Below are the code and all the weights of a small trained network. Each question names an input and a class and asks about switching units off, where a switched-off unit gives its printed mean instead of its output.

import numpy as np


def w(rows, s, z=0):
    codes = np.array(rows[::2]) - 128.0
    scale = np.full(codes.shape[1], s)
    scale[-1] = z or s
    return codes * scale


def f(y):
    return y / 2 * (1 + np.tanh(0.7978845608 * (y + 0.044715 * y**3)))


def log_softmax(a):
    a = a - a.max(-1, keepdims=True)
    return a - np.log(np.exp(a).sum(-1, keepdims=True))


def net(x, mask):
    res = np.array(x, float).reshape(1, 4) / 4 @ E
    y = f(res @ A[0][:, :-1].T + A[0][:, -1])
    res = res + np.where(mask, y, B[0][:, -1]) @ B[0][:, :-1]
    return log_softmax(res[-1] @ U[:, :-1].T + U[:, -1])


A, B = {}, {}
E = w([
[146,253,237],'x0',
[2,84,213],'x1',
[126,132,125],'x2',
[129,126,127],'x3',
],0.0069)
A[0] = w([
[218,168,119,119],'N1',
[46,73,201,92],'N2',
[138,151,172,142],'N3',
[59,119,133,133],'N4',
[95,62,48,95],'N5',
[121,57,86,122],'N6',
[126,132,125,64],'N7',
[96,204,188,115],'N8',
[194,154,63,113],'N9',
[135,121,134,61],'N10',
[110,91,62,117],'N11',
[211,133,131,92],'N12',
[130,106,141,198],'N13',
[68,124,210,139],'N14',
[134,76,166,150],'N15',
[123,90,153,151],'N16',
[86,250,183,91],'N17',
[96,129,124,119],'N18',
[83,9,94,149],'N19',
[115,124,132,245],'N20',
[192,152,96,89],'N21',
[22,141,116,81],'N22',
],0.012,0.011)
B[0] = w([
[145,52,120,187],'N1',
[161,38,159,183],'N2',
[160,144,127,155],'N3',
[139,87,107,162],'N4',
[159,144,220,193],'N5',
[170,164,177,186],'N6',
[104,117,217,109],'N7',
[187,133,142,174],'N8',
[109,44,143,184],'N9',
[92,95,251,109],'N10',
[165,186,188,173],'N11',
[139,93,140,149],'N12',
[133,148,65,195],'N13',
[135,98,98,185],'N14',
[183,110,94,155],'N15',
[137,122,109,154],'N16',
[186,133,174,185],'N17',
[126,114,125,128],'N18',
[192,182,150,244],'N19',
[184,138,2,254],'N20',
[109,39,209,154],'N21',
[133,63,147,147],'N22',
],0.0083,0.0091)
U = w([
[142,148,92,253],'0',
[173,186,181,30],'1',
[110,54,130,107],'2',
[134,159,85,208],'3',
[52,211,75,158],'4',
[6,132,190,30],'5',
[13,158,169,10],'6',
],0.016,0.0066)

Each question gives the input, the list of numbers given to net, and the class t.
The units are the neurons (one row each of A and B). Each row of codes is followed by its name. A weight is (code - 128) times the scale printed after its matrix; where a second scale follows, it is the last column's (A, B and U).
mask holds one flag per neuron, in row order. A switched-off neuron (its flag False) gives its mean, the last column of its row in B, instead of its output. The means were averaged over made-up inputs and are rounded, as every weight is.
A unit's drop is (log p(t) with every unit on - log p(t) with that unit switched off) / (log p(t) with every unit on - log p(t) with every unit switched off).
The circuit of an input: a set's keep is (log p(t) with only the set's units on - log p(t) with every unit switched off) / (log p(t) with every unit on - log p(t) with every unit switched off). Starting from the 12 units with the biggest drops (on a tie, the unit counted first), units are removed one at a time, each time the one whose removal leaves the highest keep (on an exact tie, the one counted first), for as long as the keep stays at least 0.8.
units of the circuit, in order: the units of the circuit, biggest drop first
k most important neurons: the k neurons with the biggest drops, biggest first
drop of u: that unit's drop, to one decimal
input [-7,6,-4,-6], class 1: units of the circuit, in order => (N19 N5)
input [1,7,5,-3], class 2: units of the circuit, in order => (N2)
input [0,-4,0,-3], class 2: units of the circuit, in order => (N19 N9)
input [-6,-5,-3,5], class 1: units of the circuit, in order => (N5 N11 N6)
input [-4,0,1,-1], class 1: units of the circuit, in order => (N19 N5 N11)
input [-4,-7,1,-2], class 2: units of the circuit, in order => (N9 N21)
input [5,7,5,6], class 2: units of the circuit, in order => (N2 N19)
input [-8,5,1,-2], class 1: units of the circuit, in order => (N19 N5)
input [0,-7,-1,-5], class 2: units of the circuit, in order => (N9 N21 N1)
input [-7,-6,4,-3], class 1: 3 most important neurons => (N5 N11 N6)
input [-7,-5,-3,0], class 1: 4 most important neurons => (N5 N11 N6 N19)
input [-6,3,4,0], class 1: drop of N11 => 0.1
input [-7,1,5,-5], class 1: drop of N5 => 0.2
input [3,7,-3,-7], class 2: drop of N2 => 0.6
input [7,-8,6,-2], class 2: most important neuron => (N1)
